Here is a tiny trained network, its code and every weight. The questions are about switching its units off for an input and a class, where a switched-off unit gives its printed mean instead of its output.

import numpy as np


def w(rows, s, z=0):
    codes = np.array(rows[::2]) - 128.0
    scale = np.full(codes.shape[1], s)
    scale[-1] = z or s
    return codes * scale


def f(y):
    return np.maximum(y, 0)


def log_softmax(a):
    a = a - a.max(-1, keepdims=True)
    return a - np.log(np.exp(a).sum(-1, keepdims=True))


def net(x, mask):
    res = np.array(x, float).reshape(1, 4) / 4 @ E
    y = f(res @ A[0][:, :-1].T + A[0][:, -1])
    res = res + np.where(mask, y, B[0][:, -1]) @ B[0][:, :-1]
    return log_softmax(res[-1] @ U[:, :-1].T + U[:, -1])


A, B = {}, {}
E = w([
[153,211,237,83,88],'x0',
[255,109,97,167,42],'x1',
[184,31,230,136,197],'x2',
[207,188,61,72,213],'x3',
],0.0088)
A[0] = w([
[142,99,170,158,154,47],'neuron 0',
[196,78,75,195,89,58],'neuron 1',
[168,69,167,122,169,49],'neuron 2',
[109,135,182,135,80,100],'neuron 3',
[41,218,69,88,74,33],'neuron 4',
[138,81,1,180,244,123],'neuron 5',
[131,79,170,127,189,49],'neuron 6',
[207,168,74,33,221,108],'neuron 7',
[66,18,75,191,117,135],'neuron 8',
[66,88,202,151,6,1],'neuron 9',
[23,165,133,86,204,87],'neuron 10',
[157,234,253,82,98,100],'neuron 11',
[190,143,144,88,214,54],'neuron 12',
[16,100,91,101,192,68],'neuron 13',
[31,144,142,112,200,94],'neuron 14',
[66,154,84,123,52,73],'neuron 15',
[151,197,58,160,28,103],'neuron 16',
[230,62,186,178,126,153],'neuron 17',
[215,134,79,206,41,142],'neuron 18',
[141,94,194,175,150,103],'neuron 19',
[156,66,184,132,186,104],'neuron 20',
[197,165,78,154,64,69],'neuron 21',
[198,181,147,107,113,66],'neuron 22',
[201,182,82,40,199,5],'neuron 23',
[53,45,162,213,87,58],'neuron 24',
[159,47,207,111,162,87],'neuron 25',
],0.0098,0.0025)
B[0] = w([
[121,146,87,161,160,166],'neuron 0',
[213,86,224,114,120,187],'neuron 1',
[122,159,88,184,189,185],'neuron 2',
[82,126,131,76,52,177],'neuron 3',
[122,181,90,226,222,228],'neuron 4',
[139,253,181,95,44,239],'neuron 5',
[131,186,116,177,183,186],'neuron 6',
[10,63,131,163,43,227],'neuron 7',
[139,251,160,79,10,219],'neuron 8',
[56,73,137,112,86,222],'neuron 9',
[205,53,238,140,165,220],'neuron 10',
[197,233,171,97,69,250],'neuron 11',
[71,131,104,157,92,188],'neuron 12',
[191,99,224,130,182,212],'neuron 13',
[164,48,231,123,141,211],'neuron 14',
[109,152,61,217,196,195],'neuron 15',
[137,126,126,199,197,218],'neuron 16',
[120,114,115,178,192,218],'neuron 17',
[161,75,198,146,160,215],'neuron 18',
[110,154,89,166,155,187],'neuron 19',
[117,159,93,184,155,206],'neuron 20',
[138,80,145,168,169,190],'neuron 21',
[123,124,195,105,93,178],'neuron 22',
[53,51,92,155,57,207],'neuron 23',
[47,102,125,141,99,217],'neuron 24',
[127,176,104,180,162,216],'neuron 25',
],0.0077,0.011)
U = w([
[224,10,202,128,179,118],'0',
[104,185,49,196,238,112],'1',
[4,49,103,121,37,127],'2',
[179,247,157,80,39,122],'3',
[158,116,112,103,143,248],'4',
[161,90,65,70,157,103],'5',
[148,85,86,1,163,112],'6',
[148,67,63,33,132,104],'7',
],0.0099,0.012)

Each question gives the input, the list of numbers given to net, and the class t.
The units are the neurons (one row each of A and B). Each row of codes is followed by its name. A weight is (code - 128) times the scale printed after its matrix; where a second scale follows, it is the last column's (A, B and U).
mask holds one flag per neuron, in row order. A switched-off neuron (its flag False) gives its mean, the last column of its row in B, instead of its output. The means were averaged over made-up inputs and are rounded, as every weight is.
A unit's drop is (log p(t) with every unit on - log p(t) with that unit switched off) / (log p(t) with every unit on - log p(t) with every unit switched off).
The circuit of an input: a set's keep is (log p(t) with only the set's units on - log p(t) with every unit switched off) / (log p(t) with every unit on - log p(t) with every unit switched off). Starting from the 12 units with the biggest drops (on a tie, the unit counted first), units are removed one at a time, each time the one whose removal leaves the highest keep (on an exact tie, the one counted first), for as long as the keep stays at least 0.8.
units of the circuit, in order: the units of the circuit, biggest drop first
most important unit: the unit with the biggest drop
k most important neurons: the k neurons with the biggest drops, biggest first
drop when u is switched off: that unit's drop, to one decimal
input [-8,-5,-3,0], class 3: 2 most important neurons	[neuron 5; neuron 8]
input [4,6,0,-6], class 0: most important unit	neuron 18
input [1,-3,0,4], class 2: units of the circuit, in order	[neuron 7; neuron 23]
input [6,5,6,6], class 1: units of the circuit, in order	[neuron 17; neuron 10]
input [6,2,4,-5], class 3: 2 most important neurons	[neuron 11; neuron 7]
input [6,0,1,-7], class 2: 2 most important neurons	[neuron 9; neuron 5]
input [-7,-3,-6,-3], class 3: 2 most important neurons	[neuron 8; neuron 5]
input [6,0,6,7], class 2: units of the circuit, in order	[neuron 7; neuron 23]
input [0,7,4,-8], class 2: 4 most important neurons	[neuron 9; neuron 24; neuron 10; neuron 13]
input [7,-2,3,8], class 2: 2 most important neurons	[neuron 7; neuron 23]
input [-5,6,-6,3], class 0: 3 most important neurons	[neuron 1; neuron 18; neuron 21]
input [-2,-6,-3,-5], class 0: 2 most important neurons	[neuron 13; neuron 10]
input [-3,-4,-4,-2], class 0: drop when neuron 10 is switched off	0.4
input [-8,0,6,6], class 3: most important unit	neuron 5
input [-1,-5,-1,4], class 0: drop when neuron 10 is switched off	0.3
input [-5,-1,8,-8], class 1: drop when neuron 20 is switched off	0.1
